(in the rows, 128 means zero)
[125  84 139 118 115 107 137 161 156 111  55 136 169 114 108 105 139 169
 103 162 164 196  67  62 114 152  43 144 101 131  56  62]
Veziz
[124 122 123 122 126 137 130 126 141 119  77 140 151 146 106 136 154 110
 115 137 120 161 110 109 110 142 115 142 120 132  94 114]
dasom
[116 112 135 133 137 121 126 136 124 111  93 126 174 132 116 117 111 150
 109 139 155 159  94  86 109 126 116 134 119 134 108 106]
Tadu
[116 143 106 118 149 158 127  98 139 123 105 144 158 170 119 148 156  97
 119 121 115  97 144 142 118 137 133 137 132 132 117 147]
dasom
[ 94 122 111 107 170 129  89 114 103 102 101 116 127 144 174 146 111 155
  97 120 139  91 155 112  98  80  97 155 134 140 113 146]
dasom
[121 176 108 111 165 161 134  83 142 119 138 136 171 171 139 160 143  84
 140 111 107  82 160 159 125 122 148 130 142 147 141 181]
Povel
[136  95 185 153 105 117 132 178 145 157 151 136 113  94 105  91 121 123
 145 176 131 164 105  89 157 162 120 136 117 108 122  75]
dasom
[111 135 125 101 170 132  98 113 121 104 112 119 144 139 183 147 127 135
 119 120 130 101 158 116 107  82  93 154 135 148 119 147]
Povel
[128 111 110 125 142 120 105 121 124 118  95 115 138 130 149 138 118 156
  98 132 131 145 140 115 113  94  96 156 109 141 110 124]
Zanod
[ 88 187 102 113 184 160 103  52 102 109 198 105 137 141 172 190  80 125
 114  86 106  16 218 189 120  70 198 120 150 145 166 233]
Zanod
[129 107 111 120 140 115  98 132 128 107  89 123 126 147 146 127 124 160
 100 125 146 133 126 103  88 105  84 148 121 134 105 109]
Veziz
[127  80 152 140 119 106 114 144 121 109 102 131 152 111 108  99 124 149
 102 153 155 180  87  70 127 127 113 127 101 121  89  71]
Nodon
[116 102 127 130 160 123 103 126 109 106 104 120 153 151 156 136 105 180
  87 139 152 127 136 100  94 100  82 166 113 145 103 131]
Vefa
[116 186 166 119 166 171 142  87 133 151 211 126 112 131 142 128 104 104
 158 112 124  32 192 202 138 121 193  97 161 125 197 219]
der
[116  96 122 126 155 118  97 128 111 108  99 106 135 128 154 144 108 179
  90 136 140 132 149  94 110  84  79 162 106 138  98 115]
Zanod
[123 138  94 103 143 141 139 104 144 118  75 141 185 126 131 121 150 124
 130 131 137 130 128 150 132 142  99 138 116 144 102 154]
Vefa
[116  99 121 122 155 114 100 131 110  99  82 122 163 140 164 123 113 179
  88 141 155 141 127  92 104 101  73 162 106 143  89 117]
Vefa
[ 95 124 115  98 153 135 120 101 137 101 101 130 159 126 141 125 124 150
 105 124 157  92 139 119 105 117  92 124 130 136  92 142]
Veziz
[ 96 155 105 113 177 139 109  92 109  94 107 116 177 153 150 141  92 139
 111 109 147  92 149 128  95  91 152 124 138 143 129 174]
Tadu
[113  93 127 124 167 115 112 130 111 113  92 117 151 145 157 133 116 182
  90 135 153 129 148  96 103  97  64 165 118 135  99 116]
Vefa
[122 114 100 119 123 127 144 137 143 118  64 133 163 125 113 109 152 142
 128 163 154 173 100 106 148 149  67 139 120 144  90 104]
Sim
[103 129  82 117 172 139 109 100  99 101 111 117 118 163 160 147 120 163
 105 116 147  75 171 129 108  82 108 140 147 145 125 160]
Sim
[ 89 198 109  98 173 167 135  48 114 124 191 125 103 147 168 175 110 107
 118  70 115   4 209 204 109  88 204 111 180 141 175 230]
Zamol
[130  71 176 146  82 118 134 173 148 147 108 135 112  93  94 112 143 154
 102 164 140 201  73  69 121 150  94 147 120 120  87  58]
dasom
[104 107 147 131 132 112 102 141 110  97 139 114 144 117 130 132  92 177
 100 135 155 127 108  75 117 122 108 124 117 128  90  98]
Veziz
[105 146  99 105 138 152 144  97 154 109 100 136 197 139 117 134 130 134
 126 123 142 117 120 138 110 133 113 131 134 151 107 170]
Tadu
[106 112 158 134 144 110 116 142 109 101 155 122 161 117 127 144 101 170
 116 143 143 136 127  78 137 112 124 131 120 126  97 103]
Nodon
[140 113 161 157 113 135 129 154 144 146 169 130 104 110 110  81 114 132
 155 181 144 131 140 119 164 151 142 121 129 118 142 115]
Sim
[ 99 147 165 131 158 156 112 110 122 134 200 119 101 114 144 132  89 124
 145 131 125  43 186 149 135 109 187 118 152 112 155 174]
dasom
[105 159 149 119 152 157 132  89 113 138 179 121 118 136 139 160 121 144
 103  91 133  73 154 161 104 100 159 111 164 139 158 189]
der
[109 169  91 104 155 154 124  88 133 119 124 141 165 166 129 167 152  90
 125 105 100  87 158 156 126 130 145 129 144 138 121 171]
dasom
[142 121 125 136 101 135 129 135 165 123  94 140 190 142  88 113 158 113
 127 144 125 188 104 103 124 161 116 133 115 131  96 101]
Tadu
[112 105 156 131 127 114 118 135 122 114 139 105 143  94 131 152  95 173
 102 147 132 155 126  83 131 103 115 137 110 129  86 105]
Zanod
[ 83 160 119 104 176 147 123  77 106 115 139 126 143 142 160 164 103 112
 109 110 129  63 154 145 104  93 167 123 151 135 136 180]
dasom
[108 165  83  96 194 158 105  54 118 115 137 133 128 164 175 151 124 109
 123  91 122  28 208 196 102  74 157 127 152 140 170 212]
Nodon
[116 127 148 120 123 110 129 139 119 123 134 121 137 106 133 132 121 136
 119 136 137 162 103  93 136 133 102 140 125 134 104 105]
Zamol
[112 137 166 141 149 152 126 117 137 133 184 122 129 119 130 117  87 140
 148 137 142  71 171 141 118 117 170 125 146 121 161 168]
Tadu
[103 141 110 121 142 116 117 112 104 116 111 122 139 128 140 136 109 118
 111 114 128 129 121 114 119 106 156 119 135 130 118 137]
dasom
[113 113 130 102 132 132 148 126 154 109  72 130 176 117 127 129 148 144
 121 145 146 162  91  90 121 126  65 144 118 146  73 113]
Povel
[149  98 192 155 118 129 129 163 147 154 160 131 121  94 115  88 111 143
 143 174 136 149 135 112 148 152 131 135 114 108 127 101]
Vefa
[125  86 157 145 107 111 142 159 128 134 121 135 116 130 114 126 125 167
  82 166 144 181  88  69 126 139  94 134 125 136  98  67]
Sim
[120 119 162 135 103 127 128 122 151 136 150 132 113 100 122 120 118 136
 106 128 136 139 124 121 101 128 147 118 139 126 123 123]
Veziz
[122  99 174 135 117 100 116 169 105 111 134 107 153 123 124 129 102 190
  99 148 153 187  72  55 131 125  74 131 105 135  85  81]
der
[141  45 147 139 111  87 119 184 133 111  46 132 149 118 103  94 149 183
  97 168 161 231  70  39 122 135  31 160  87 127  61  24]
Nodon
[110 122 108 107 155 143 115 100 130 105  83 130 150 146 151 127 124 148
 103 115 148 101 143 124  82  96 117 136 134 140 114 149]
Tadu
[114 176  83  89 192 164 109  62 110 116 129 120 135 192 178 158 131 128
 115  81 131  24 192 197 102  77 129 126 155 145 165 215]
der
[121 114 140 143  98 127 123 118 144 129 153 124 119 111 106 129 123 149
 104 120 139 140 122 116  99 123 141 121 141 126 114 125]
Veziz
[108 137  98  99 139 137 131 101 142 112  96 120 167 101 134 146 129 150
 118 126 133 127 142 137 128 107 102 138 122 148  92 161]
Zanod
[146  69 131 135 125  95 113 173 125 125  66 124 147 126 126 115 143 180
 101 155 146 209 102  66 115 127  34 172  97 133  76  66]
Vefa
[117 113 103 107 127 134 140 113 158 111  64 131 180 125 107 112 141 145
 119 125 146 154 109 111 107 129  89 127 124 139  81 135]
Tadu
[117  86 152 141 122  98 127 168 118 107 101 113 162 121 112 128  95 187
 107 147 155 187  79  49 110 124  84 143 111 131  85  75]
Tadu
[127  78 152 152  76  98 151 163 138 145 129 130 112 104 101 111 129 168
  90 163 146 210  79  69 137 141  96 127 131 133  95  62]
Sim
[148 100 180 159 110 131 142 163 161 151 138 133 127 112 100  75 108 130
 157 175 146 159 115 108 133 157 133 133 116 112 143  96]
Tadu
[101 195 150 124 169 174 130  80 121 137 221 125  98 125 157 143  93 104
 153 103 122   8 205 197 140 118 215 114 166 129 191 219]
Zamol
[109 131 155 123 144 120 115 124 110 111 173 123 141 111 135 160 101 147
 118 127 123 123 129 111 128 112 142 125 128 135 124 132]
Nodon
[116 148 131 113 152 128 135 103 131 123 108 127 154 126 152 112 120  88
 133 128 131 123 126 132 137 118 142 117 128 137 138 137]
Povel
[138 118 181 145 127 136 130 137 149 148 174 141 122  99 106  91 119 111
 152 160 131 127 144 133 153 148 160 115 124 113 150 123]
Nodon
[104 155 107 122 172 142 118  78 110 112 154 129 163 151 134 147 113 110
 123 106 127  74 161 155 133 108 169 113 137 132 148 171]
Nodon
[160 137 121 121 136 153 143 124 146 134  78 143 164 183  92 128 183 104
 128 127 124 151 111 138 129 158 108 123 118 124 115 111]
der
[114 120 117 115 157 128 106 122 112 107 102 116 129 152 159 136 122 161
  96 127 151 117 135 104 104  99  79 162 127 142 107 126]
Zamol
[133 134 143 129 117 139 140 117 149 146 165 137 134 142 123 147 140 110
 115 123 108 124 119 130 130 131 137 127 143 140 137 128]
Povel
[111 143 119 123 146 129 126 114 109 107 121 122 153 141 129 130 117 140
 110 127 152 121 126 105 125 118 138 128 133 133 102 131]
Zamol
[128  93 156 137 110  96 131 159 120 119  87 122 137 108 115  92 123 142
 106 160 162 206  75  59 131 141  92 140 105 124  86  58]
Zamol
[113 146 104 103 139 143 133 108 143 112  91 129 168 130 131 122 147 128
 128 130 147 130 125 132 133 134  90 146 129 143  98 147]
Zamol
---
[150 110 138 121  98 165 137 151 142 110 133 126 120 109 133 127 139 139
 135 115 101 121 139 124 117 127 128 162 171 127 148 137]
Daki
[139 105 144 117  97 168 126 153 157 119 131 123 110 114 153 129 135 159
 126 111 109 118 133 133 129 136 151 159 166 125 148 142]
zorob
[155 104 148 133 102 154 140 162 135  88 127 115 136 122 129 127 132 147
 137 110  96 122 123 133 117 131 126 147 157 141 137 135]
Daki
[153 139 134 155 133 120 124  98 120 125 111 147 129 152 169 118 141 117
 132 127 116 135 103 160 108 100 133 125 107 148 124 131]
rila
[153  99 135 122 128 160 149 152 132 131 144  97 137 131 134 121 149 121
 139 140 135 139 145 143 133 113 121 146 158 127 164 135]
gol
[138 115 131 143  95 140 138 164 155 107 142 111 130 140 129 141 127 146
 133 133 127 138 134 114 137 120 140 138 143 104 139 139]
gol
[135 116 136 126 141 163 142 137 117 144 136 111 123 122 107 114 145 104
 135 139 135 165 150 135 131 130 111 162 150 128 159 126]
rila
[147 144 128 136 135 122 129  70 138 127 124 155 132 146 163 120 138 129
 130 124 119 132 102 151 120 101 139 129 114 128 122 133]
vas
[140 108 129 140 139 140 163 118 139 124 123  88 155 145  76 146 127  83
 169 117 131 130 162 162  85 143  84 137 101 156 139 107]
rila
[139 141 131 122 127  96 125 105  88 142 120 147 109 141 151 123  94 134
 118 145  88 110  95 138 114 112 153 133 119 178 112 127]
rila
[145 106 138 131 141 167 146 145 113 136 128 107 122 127 107 120 145  96
 140 139 130 153 154 144 124 122 109 156 158 133 156 118]
rila
[162 109 136 131 101 165 137 159 142 100 136 126 120 116 138 133 132 135
 131 119 106 126 123 131 115 119 122 160 170 135 145 129]
Daki
[116 133 127 130 134 119 130  69 161 128 136 158 120 133 171 113 143 126
 143 113 111 135 107 158  89 110 119 121  93 132 127 138]
fadim
[142 105 138 124 125 161 141 145 130 136 148 108 129 123 137 110 150 120
 135 139 136 149 152 134 140 109 127 151 154 110 166 137]
gol
[130 111 135 106 137 161 158 142 140 152 144 107 149 132 129 119 164 129
 164 130 117 160 163 142 132 130  99 153 144 107 166 141]
gol
[128 131 135 145 127 129 122  84 136 117 126 154 110 136 158 115 133 128
 129 122  99 119 110 162 107 120 137 111 114 142 128 130]
fadim
[134 128 125 139 129 151 135 136 137 143 136 146 130 125 135 134 161 149
 145 114 134 149 121 118 112 101 119 166 164 112 131 106]
bomon
[156 142 129 124 136 129 128  96 144 130 134 160 136 135 170 112 141 117
 133 132 105 147 107 145 112 112 111 115 118 137 128 153]
Daki
[148 131 136 145 127 137 109  80 147 132 119 146 116 147 179 111 134 121
 110 136 139 124 125 139 121 105 149 107 132 119 126 142]
bomon
[134  89 135 121 111 164 135 147 155 133 114 108 113 128 153 118 134 128
 128 121 113 138 145 129 109 124 130 168 163 132 154 135]
rila
[131 139 131 143 150 129 120  93 121 132 122 147 126 137 169 106 141 124
 115 141 115 153 101 155 125 106 143 123 104 152 132 141]
zud
[120 114 140  98 142 163 133 118 110 151 156 133  91  88 108 112 147  82
 139 158 143 112 173 137 147 101 135 162 174 123 156 133]
zorob
[150 142 129 132 143 121 126  87 130 126 136 160 137 141 178  96 146 115
 130 138 114 146  93 146 112  85 125 131 108 139 124 151]
Daki
[127 153 129 137 151 115 113  78 124 139 109 165 123 138 172 111 152 118
 133 142 115 149 100 147 108  94 137 121 107 147 119 140]
zud
[125 115 128 122 138 163 142 129 126 131 147 112 113 134 115 110 133 132
 118 142 125 147 131 142 130 145 122 133 144 129 154 125]
fadim
[152 100 146 131 101 174 143 157 148  95 136 113 133 114 130 122 144 141
 135 106 104 129 140 133 117 128 127 163 164 127 153 136]
Daki
[137 111 145 132 105 176 131 153 151 108 112 119 114 112 138 142 149 151
 135 108 103 139 138 136 111 139 132 157 169 136 152 128]
zud
[126 153 128 119 153 102 113  64 147 166 131 177 131 148 186 105 132 142
 131 137 113 166  86 128 112 107 129 130 111 136 110 153]
bomon
[129  99 145 119 146 165 141 139 113 136 144 107 123 117 118 114 141 108
 119 142 142 126 154 141 143 117 124 143 162 137 158 126]
bomon
[127 138 130 128 139 117 121  82 141 152 122 150 123 139 170 112 129 115
 125 131 104 153 119 133 106 110 138 145 105 142 132 150]
rila
[118 121 138 119 142 175 135 130 128 137 122 122 112 106 111 124 159 106
 145 136 129 151 167 132 121 126 112 154 165 121 153 119]
zud
[146  88 139 113 132 175 143 139 126 144 122  88 120 125 119 106 138  96
 128 138 140 141 166 146 121 139 111 148 157 137 169 130]
rila
[140  70 137 145 117 158 141 139 173  99 108 117 143 115 162 133 154 141
 139  77 114 102 131 156 108 109 129 148 156 136 140 108]
vas
[141 155 138 134 144 133 110  69 136 141 135 171 114 148 181  95 141 129
 123 146 114 153 100 150 135  99 157 129 117 128 124 158]
zorob
[150 154 128 132 133 138 122  89 119 129 137 136 125 168 162  99 120 143
  89 152 122 156  82 145 147 115 155 136 101 138 148 155]
vas
[149 107 132 128  94 158 137 156 141 123 114 114 112 136 138 131 130 146
 130 123 109 127 133 131 114 131 138 158 165 132 145 131]
rila
[133  91 136 120 101 171 141 155 165 111 108 107 119 125 136 130 136 159
 135 111 100 127 138 137 102 141 132 149 166 151 147 132]
zud
[165 147 131 141 139 119 129  94 134 116 143 164 140 136 166 119 141 114
 123 134 106 144  98 145 116  92 129 118 112 143 124 149]
Daki
[137  99 127 121 113 166 140 153 148 124 116 109 124 125 145 120 145 155
 119 122 117 126 133 141 117 132 138 134 153 145 150 131]
zud
[139 146 139 138 135 135 115  90 135 129 135 156 119 135 173 109 141 134
 126 133 122 135 105 155 137 111 149 127 117 132 126 148]
zorob
[149 157 131 122 138 121 118  82 127 135 136 172 122 132 166 112 132 116
 123 143  96 142 109 126 115  99 135 132 125 137 123 153]
Daki
[138 159 124 135 135 105 117  86 126 149 121 168 116 144 167 123 130 115
 131 143 111 151 101 136 112 103 132 131 109 136 117 143]
rila
[131 126 129 125 150 165 134 133 114 141 123 124 116 118 102 124 148 105
 136 150 130 153 148 138 133 132 112 135 160 136 146 118]
zud
[141  87 150 112 105 180 131 158 130 115 107  97 108 107 138 119 141 154
 116 121 105 112 154 138 129 148 154 142 187 143 159 135]
zud
[131 100 136 119 143 162 149 131 121 129 150 107 120 117 109 112 145 113
 137 131 135 144 140 155 124 139 106 133 145 120 155 118]
fadim
[140 101 137 129 138 162 143 135 125 135 124 100 128 134 118 109 144 103
 140 136 141 158 148 141 119 122 114 157 147 125 151 124]
rila
[161 119 133 125  99 161 138 158 137 106 139 131 119 119 127 131 129 140
 127 126 101 127 120 125 117 121 125 157 167 143 146 135]
Daki
[121 119 132  93 150 152 124  94 144 164 153 143  96 132 166  72  96 142
  80 164 101 193 114 121 141 136 149 134 134 158 151 167]
zud
[126  99 125 139 101 169 143 154 163  98 137 105 111 135 140 130 134 162
 119 115 129 127 123 134 117 137 134 140 155 111 144 120]
fadim
[150 115 137 134  85 170 127 148 154 128  98 127 110 137 144 131 142 154
 137 108  96 135 144 127 105 144 134 153 168 120 148 132]
rila
[146 111 135 127 101 160 139 154 139 126 115 117 117 135 132 131 137 146
 134 120 103 135 138 131 113 133 132 159 164 135 147 130]
rila
[160 122 143 124 143 158 142 153 110 121 149 132 138 103 102 126 168  94
 145 135 132 157 138 128 123 104  98 150 162 121 152 127]
Daki
[143 123 137 132 124 143 136 100 127 120 122 137 129 120 162 128 152 121
 141 106 122 105 128 171 127 112 126 133 123 116 142 124]
vas
[130 108 142 124  98 163 133 163 146 114 127 117 120 119 133 132 140 167
 141 111 111 113 131 137 134 142 146 158 164 125 140 132]
zorob
[144 140 141 118 141 134 114  95 141 139 131 159 121 139 193 105 154 128
 119 137 127 140 105 144 119  89 145 117 117 128 133 156]
zorob
[ 53 169 104 151 139  66 146  75 188 159 169 197 160 166  91 111  60 163
 167 133   4 190  85 148 148 178 109 140  33 214 107 175]
gol
[147 120 143 111 142 161 146 144 125 121 143 120 142 116 115 128 157 104
 128 137 112 136 156 127 124 116 113 135 154 134 156 142]
Daki
